array([[138, 119, 136, 137, 147, 144],
       [130, 106, 117, 128, 120, 119],
       [134, 116, 137, 138, 104, 107],
       [118, 136, 101, 105, 122, 133],
       [141, 133, 131, 124, 145, 150],
       [130, 122, 120, 114, 134, 128],
       [119, 128, 125, 131, 115, 115],
       [108, 148, 102, 101, 116, 115],
       [126, 131, 114, 112, 121, 110]]) result: 131

array([[138, 126, 118, 119, 128, 130, 138],
       [107, 148, 121, 124, 144, 139, 125],
       [143, 112, 125, 148, 115, 124, 109],
       [125, 127, 142, 130, 122, 109, 130],
       [120, 128, 130, 129, 130, 135, 128],
       [131, 131, 120, 128, 129, 138, 119],
       [149, 126, 138, 147, 115, 124, 106],
       [129, 130, 133, 141, 134, 135, 120]]) result: 130

array([[129, 127, 130, 125, 130, 120, 115, 128, 125, 126],
       [128, 133, 130, 128, 130, 128, 140, 128, 141, 130],
       [128, 116, 135, 129, 127, 137, 119, 129, 143, 122],
       [129, 108, 132, 124, 128, 108, 149, 130, 141, 123],
       [128, 122, 125, 129, 125, 125, 111, 124, 143, 131],
       [127, 133, 130, 132, 127, 142, 111, 127, 129, 132],
       [130, 119, 129, 130, 128, 131, 107, 127, 134, 130],
       [127, 116, 123, 134, 132, 131, 123, 130, 132, 126],
       [129, 133, 125, 136, 127, 125, 132, 128, 127, 131],
       [128, 111, 135, 126, 129, 137, 128, 129, 148, 124],
       [128, 130, 125, 129, 126, 134, 140, 129, 132, 133]]) result: 130

array([[146, 123, 132, 107, 117, 124, 123, 143, 134, 137, 132, 141],
       [135, 134, 123, 128, 127, 125, 131, 121, 135, 129, 120, 129],
       [123, 135, 131, 135, 137, 132, 129, 112, 126, 124, 120, 127],
       [143, 145, 124, 129, 126, 117, 133, 125, 130, 133, 103, 130],
       [128, 137, 141, 132, 120, 142, 113, 137, 126, 150, 127, 112],
       [122, 115, 126, 128, 127, 140, 124, 129, 139, 131, 149, 125],
       [127, 139, 155, 125, 130, 150, 109, 120, 122, 145, 122, 122],
       [135, 120, 113, 120, 129, 110, 142, 126, 132, 111, 128, 144],
       [123, 126, 139, 119, 141, 121, 132, 121, 109, 110, 120, 145],
       [123, 137, 141, 130, 138, 129, 126, 119, 112, 123, 113, 131],
       [131, 132, 123, 132, 130, 119, 135, 131, 125, 125, 117, 130],
       [122, 133, 125, 138, 134, 130, 131, 115, 129, 123, 123, 123]]) result: 133

array([[112, 130, 131, 108, 115, 129, 115, 134, 124, 125, 123, 128, 117,
        142, 139],
       [113, 113, 151, 143, 132, 130, 113, 112, 134, 106, 131, 122, 138,
        124, 125],
       [120, 108, 113, 150, 133, 111, 141, 139, 139, 119, 139, 114, 132,
        107, 148],
       [137, 145, 139, 107, 125, 137, 143, 133, 144, 114, 144, 109, 138,
        110, 132],
       [148, 118, 145, 148, 138, 147, 132, 128, 110, 119, 129, 124, 126,
        147, 139],
       [127, 148, 150, 115, 125, 126, 109, 146, 123, 116, 115, 149, 149,
        121, 147],
       [131, 127, 149, 142, 124, 112, 146, 117, 125, 146, 138, 147, 108,
        112, 145],
       [105, 118, 132, 111, 118, 144, 107, 120, 135, 137, 111, 119, 112,
        112, 137]]) result: 118

array([[125, 128, 149, 141, 128, 121, 117, 124, 140, 120, 125, 126, 129,
        137, 135],
       [110, 117, 131, 123, 127, 134, 135, 127, 128, 129, 127, 133, 132,
        148, 125],
       [129, 125, 118, 144, 141, 124, 121, 131, 129, 130, 146, 116, 127,
        136, 125],
       [126, 128, 149, 116, 127, 124, 122, 124, 136, 128, 131, 119, 126,
        136, 115],
       [132, 138, 114, 122, 133, 125, 121, 137, 114, 135, 124, 136, 129,
        115, 123],
       [136, 138, 126, 120, 129, 125, 122, 127, 133, 139, 118, 143, 132,
        110, 122],
       [129, 115, 115, 125, 125, 121, 127, 122, 140, 132, 143, 123, 115,
        133, 125],
       [134, 121, 130, 132, 114, 116, 116, 134, 130, 116, 123, 133, 132,
        133, 138],
       [119, 130, 131, 133, 109, 124, 116, 133, 128, 131, 111, 129, 118,
        129, 124],
       [134, 126, 141, 136, 120, 131, 134, 135, 141, 128, 121, 127, 146,
        139, 125],
       [132, 124, 118, 146, 133, 119, 135, 138, 125, 124, 136, 120, 139,
        136, 137],
       [123, 118, 136, 121, 121, 127, 116, 106, 132, 130, 126, 128, 121,
        122, 125]]) result: 118

array([[110, 122, 131, 133, 138, 125, 118, 139, 117],
       [131, 157, 128, 131, 117, 124, 125, 142, 121],
       [121, 137, 126, 134, 135, 144, 122, 156, 131],
       [113, 136, 118, 127, 129, 118, 131, 137, 125],
       [110, 124, 129, 127, 132, 112, 131, 131, 124],
       [119, 100, 129, 127, 149, 120, 115, 140, 128],
       [117, 142, 128, 127, 119, 123, 133, 142, 135],
       [132, 141, 132, 135, 150, 134, 152, 142, 126],
       [126, 147, 140, 132, 127, 120, 142, 134, 122]]) result: 147

array([[116, 137, 116, 120, 132, 109],
       [131, 112, 133, 145, 134, 133],
       [148, 136, 135, 131, 119, 126],
       [117, 127, 115, 132, 144, 116],
       [120, 141, 132, 119, 118, 133],
       [150, 118, 140, 139, 126, 130],
       [138, 115, 119, 143, 131, 120],
       [124, 114, 133, 144, 127, 144],
       [124, 115, 123, 138, 137, 134],
       [108, 133, 117, 121, 128, 130],
       [122, 117, 112, 136, 144, 117],
       [126, 110, 121, 148, 138, 130]]) result: 110

array([[119, 137, 114, 142, 129, 121, 138, 136, 151, 129, 123, 112],
       [127, 144, 117, 133, 153, 130, 136, 118, 133, 106, 114, 114],
       [128, 122, 134, 129, 117, 125, 122, 135, 134, 129, 125, 125],
       [126, 124, 129, 131, 127, 132, 127, 125, 126, 128, 125, 126],
       [108, 122, 117, 122, 124, 130, 127, 119, 131, 140, 123, 138],
       [142, 130, 142, 122, 124, 123, 120, 138, 116, 139, 136, 119],
       [146, 132, 137, 131, 127, 126, 121, 133, 120, 115, 139, 114],
       [126, 126, 129, 132, 130, 134, 128, 142, 123, 128, 127, 121],
       [113, 118, 113, 127, 117, 140, 129, 118, 129, 134, 126, 122],
       [126, 120, 111, 143, 117, 142, 139, 129, 138, 128, 123, 111],
       [141, 128, 108, 139, 139, 130, 127, 111, 131, 103, 109, 106],
       [119, 122, 129, 144, 141, 120, 127, 132, 125, 122, 121, 118]]) result: 122
---
[124 129 154 124 130 122] 124, 122

[148 145 108 100 126 124 117] 148, 117

[[116 124 109 145 121 106 119]
 [122 117 105 133 107 118 123]
 [129 143 150 134 154 129 126]] 116, 126

[100 119 105 113 106 118] 100, 118

[[115 119 127 150 124]
 [133 124 157 133 110]
 [102 130 127 117 116]] 115, 116

[117 103 105 111 106 145 139] 117, 139

[[130 118 126 120 143]
 [144 156 133 143 108]
 [128 113 125 121 143]] 130, 143
---
array([132, 131, 134, 137, 104, 149]) 104

array([[129, 137, 109, 125, 112, 132, 131],
       [135, 129, 136, 140, 125, 125, 152],
       [125, 106, 140, 121, 125, 132, 135]]) 106

array([121, 155, 138, 115]) 115

array([[145, 119, 122, 136, 125, 134],
       [108, 142, 124, 125, 149, 101],
       [126, 129, 114, 122, 151, 120]]) 101

array([134, 143, 121, 128, 148, 153, 119]) 119

array([124, 131, 105, 135, 127]) 105

array([134, 120, 127, 129, 153, 115]) 115
